Small tables with named rows and columns. After each table, cells are looked up by row and column.

Table tidipo
,kis,giso,zeg,mes,vukorev,temek
gevam,60318,54991,63621,29758,28260,65199
let,57142,49745,47747,30606,30924,57583
far,54269,47480,32831,34516,33347,56337
larig,43919,56547,42271,52529,40091,48010
vef,40391,43985,53050,39244,46249,33605
vor,36568,32740,30928,40424,45787,32096
mugodig,35075,47025,33043,63050,53691,21839
zis,28004,43201,37244,71607,57024,39502
gevazin,46751,36628,34649,54972,67095,31288
zel,35324,46750,42810,54488,60673,19251
vem,27090,47369,41200,66953,58848,8432
sirebom,33740,50534,39746,77640,60643,1233

zeg of zel = 42810
vukorev of sirebom = 60643
zeg of vor = 30928
mes of zel = 54488
giso of vef = 43985
kis of gevam = 60318
giso of larig = 56547
zeg of sirebom = 39746
vukorev of far = 33347
zeg of gevazin = 34649
mes of vor = 40424
zeg of vef = 53050
Which row has the largest giso? larig

daf =
cols = kes, rasi, lapi, voz, vifogup, levakul, fatut, foz, repav, lotibag
lora: [119, 84, 126, 104, 64, 133, 161, 101, 124, 142]
temus: [65, 95, 125, 145, 132, 136, 107, 121, 112, 155]
zano: [157, 82, 76, 61, 141, 177, 64, 80, 112, 113]
zus: [86, 93, 101, 53, 130, 111, 127, 118, 86, 108]
tad: [126, 121, 66, 117, 88, 137, 147, 145, 83, 125]
vidipe: [161, 159, 134, 117, 161, 152, 70, 135, 142, 107]
gopa: [125, 187, 123, 147, 116, 119, 144, 136, 145, 119]
tesa: [122, 149, 114, 67, 136, 179, 69, 164, 71, 101]
kez: [84, 155, 159, 173, 89, 117, 184, 51, 153, 130]
garigip: [135, 38, 118, 99, 65, 112, 65, 79, 175, 127]
lisi: [127, 129, 109, 143, 111, 132, 152, 171, 98, 150]
fikal: [145, 162, 138, 116, 96, 82, 98, 126, 161, 68]
vepebud: [93, 105, 143, 76, 63, 166, 115, 192, 156, 70]

vifogup of kez is 89
rasi of lora is 84
voz of garigip is 99
levakul of lisi is 132
levakul of lora is 133
rasi of lisi is 129
levakul of garigip is 112
levakul of temus is 136
rasi of zus is 93
lapi of lora is 126
voz of gopa is 147
vifogup of lisi is 111
lapi of kez is 159
lotibag of kez is 130
lapi of tesa is 114
vifogup of zus is 130
Which row has the largest kes? vidipe

Table dodeg
         biso  fof  lom  sedosi  rus
kufo      119  132  111     227  125
vima      147  171   96     159  100
bis       179   86  158     202   98
dagudeg    98  125  105     136  140
fisato    155  105   87     205  107
sizote    122   83  112     187   73
kur       120  131  140      58  103
zenasa    132  120   56      96  117

sedosi of dagudeg: 136
fof of vima: 171
biso of bis: 179
lom of kur: 140
fof of sizote: 83
lom of kufo: 111
fof of dagudeg: 125
sedosi of fisato: 205
biso of kur: 120

muni
|  | vos | riso | movodu |
|---|---|---|---|
| ledabof | 0.41 | 0.34 | 0.56 |
| pon | 0.75 | 0.70 | 0.66 |
| nupode | 0.75 | 0.65 | 0.64 |
| lisi | 0.87 | 0.10 | 0.47 |
| tor | 0.60 | 0.41 | 0.48 |
| vipurer | 0.74 | 0.46 | 0.13 |
| nenis | 0.40 | 0.44 | 0.77 |
| ped | 0.49 | 0.42 | 0.94 |
| donukag | 0.50 | 0.52 | 0.43 |
| mavob | 0.22 | 0.21 | 0.62 |
| fibomu | 0.94 | 0.64 | 0.51 |

What is the movodu of ped in muni? 0.94
What is the riso of donukag in muni? 0.52
What is the movodu of donukag in muni? 0.43
What is the vos of ledabof in muni? 0.41
What is the movodu of pon in muni? 0.66
What is the vos of lisi in muni? 0.87
What is the riso of nupode in muni? 0.65
What is the movodu of ledabof in muni? 0.56
What is the movodu of fibomu in muni? 0.51
What is the riso of vipurer in muni? 0.46
What is the vos of nenis in muni? 0.40
What is the riso of fibomu in muni? 0.64
What is the movodu of tor in muni? 0.48
What is the riso of tor in muni? 0.41
What is the vos of mavob in muni? 0.22
What is the vos of donukag in muni? 0.50
What is the movodu of nupode in muni? 0.64
What is the vos of ped in muni? 0.49
What is the vos of fibomu in muni? 0.94
Which row has the largest movodu? ped

rofo.tsv
	limin	mivu	mibizu
mola	-68.57	10.82	-22.28
gasu	27.00	37.64	-11.10
kigope	-14.05	24.87	-28.92
vetose	-61.28	33.15	33.18
sufe	26.36	-49.94	-91.49
vob	30.23	50.40	-61.77
fonu	-29.04	46.90	-41.26
tafenir	-11.58	28.83	3.80
famu	-67.36	-16.53	-44.01
gik	-7.19	-72.89	-13.47
zize	-63.22	-16.59	-39.68
sirap	-20.41	-25.16	55.84

mibizu of fonu is -41.26
mibizu of gik is -13.47
limin of kigope is -14.05
limin of sufe is 26.36
mivu of vob is 50.40
limin of vetose is -61.28
mivu of gasu is 37.64
mivu of kigope is 24.87
mivu of zize is -16.59
mivu of sufe is -49.94
limin of vob is 30.23
mivu of tafenir is 28.83
mibizu of tafenir is 3.80
limin of gasu is 27.00
limin of gik is -7.19
mibizu of mola is -22.28
limin of zize is -63.22
mibizu of sirap is 55.84
mibizu of vetose is 33.18
mibizu of famu is -44.01

bozimum.tsv
	bife	gurupo
kiv	174	214
mig	141	234
vumi	237	19
kikator	29	254
tele	209	18
tid	42	254
mel	28	205
tuf	237	156

bife of mig: 141
bife of tele: 209
gurupo of tele: 18
bife of tid: 42
gurupo of vumi: 19
gurupo of kikator: 254
gurupo of mig: 234
gurupo of mel: 205
bife of tuf: 237
gurupo of tid: 254
bife of kikator: 29
bife of vumi: 237
bife of mel: 28
gurupo of tuf: 156
gurupo of kiv: 214

regebe:
,sipi,kar,gotas,sulut,pemik,rarafan,riz,pesido
lig,77,13,116,148,-36,319,241,-14
zep,426,-79,116,-224,54,319,241,178
kufe,323,13,116,-51,-36,319,241,178
miragu,323,13,116,-51,-36,319,241,178
voz,219,632,19,111,-433,56,266,-520
let,426,13,116,-758,54,319,-244,178
vedu,-120,-177,116,148,-36,319,266,8
gagiz,323,632,116,-51,-36,-558,163,178
giz,375,13,116,-51,-36,42,241,178

What is the riz of giz in regebe?
241
What is the sulut of voz in regebe?
111
What is the rarafan of giz in regebe?
42
What is the pesido of lig in regebe?
-14
What is the pesido of giz in regebe?
178
What is the riz of vedu in regebe?
266
What is the pemik of lig in regebe?
-36
What is the gotas of miragu in regebe?
116
What is the pesido of zep in regebe?
178
What is the pemik of voz in regebe?
-433
What is the sipi of miragu in regebe?
323
What is the sipi of zep in regebe?
426

fava:
       zubugo  biva   ped  mosen
vam      2957  1906  5020   4511
dutim    6241  5247  5499   5348
mude     4022  9221  4243   5134
zofu     2674  1615  5992   4574
zivu     3186  2249  5036   5415

What is the mosen of zofu in fava?
4574
What is the ped of vam in fava?
5020
What is the ped of zivu in fava?
5036
What is the mosen of vam in fava?
4511
What is the mosen of dutim in fava?
5348
What is the ped of zofu in fava?
5992
What is the biva of zofu in fava?
1615
What is the biva of vam in fava?
1906
What is the ped of mude in fava?
4243
What is the zubugo of mude in fava?
4022
What is the zubugo of zofu in fava?
2674
What is the biva of mude in fava?
9221

rofa:
	tabe	fivodok	pid	bil	kodur	romi	firuson	kuf	kiv
dige	19.96	58.47	24.05	-5.40	41.11	8.68	-47.50	-9.13	83.37
vudebi	17.48	24.27	17.39	15.71	19.63	17.35	11.26	9.00	28.22
lipufak	16.65	13.25	18.76	25.96	15.99	18.81	28.97	29.96	12.57
mif	17.06	24.20	25.52	13.16	24.67	10.32	0.65	11.67	32.48
rezum	26.73	19.83	14.34	19.05	16.44	18.79	18.21	22.10	28.60
fer	22.72	18.61	19.30	29.88	15.54	21.96	24.96	28.72	9.66
nop	46.60	-11.21	7.16	49.16	-5.87	34.21	90.80	39.64	-31.81
nila	-2.19	60.51	29.35	-6.68	46.00	14.56	-50.25	-12.99	46.46
pel	6.90	27.86	28.19	0.23	35.33	-0.37	-11.97	3.55	47.73
zarug	45.34	13.10	4.25	44.15	-0.28	36.12	62.87	36.77	-3.11

nila, tabe -> -2.19
vudebi, pid -> 17.39
dige, bil -> -5.40
fer, fivodok -> 18.61
vudebi, tabe -> 17.48
nop, bil -> 49.16
zarug, bil -> 44.15
nila, kodur -> 46.00
mif, kuf -> 11.67
lipufak, pid -> 18.76
Row with the largest firuson: nop

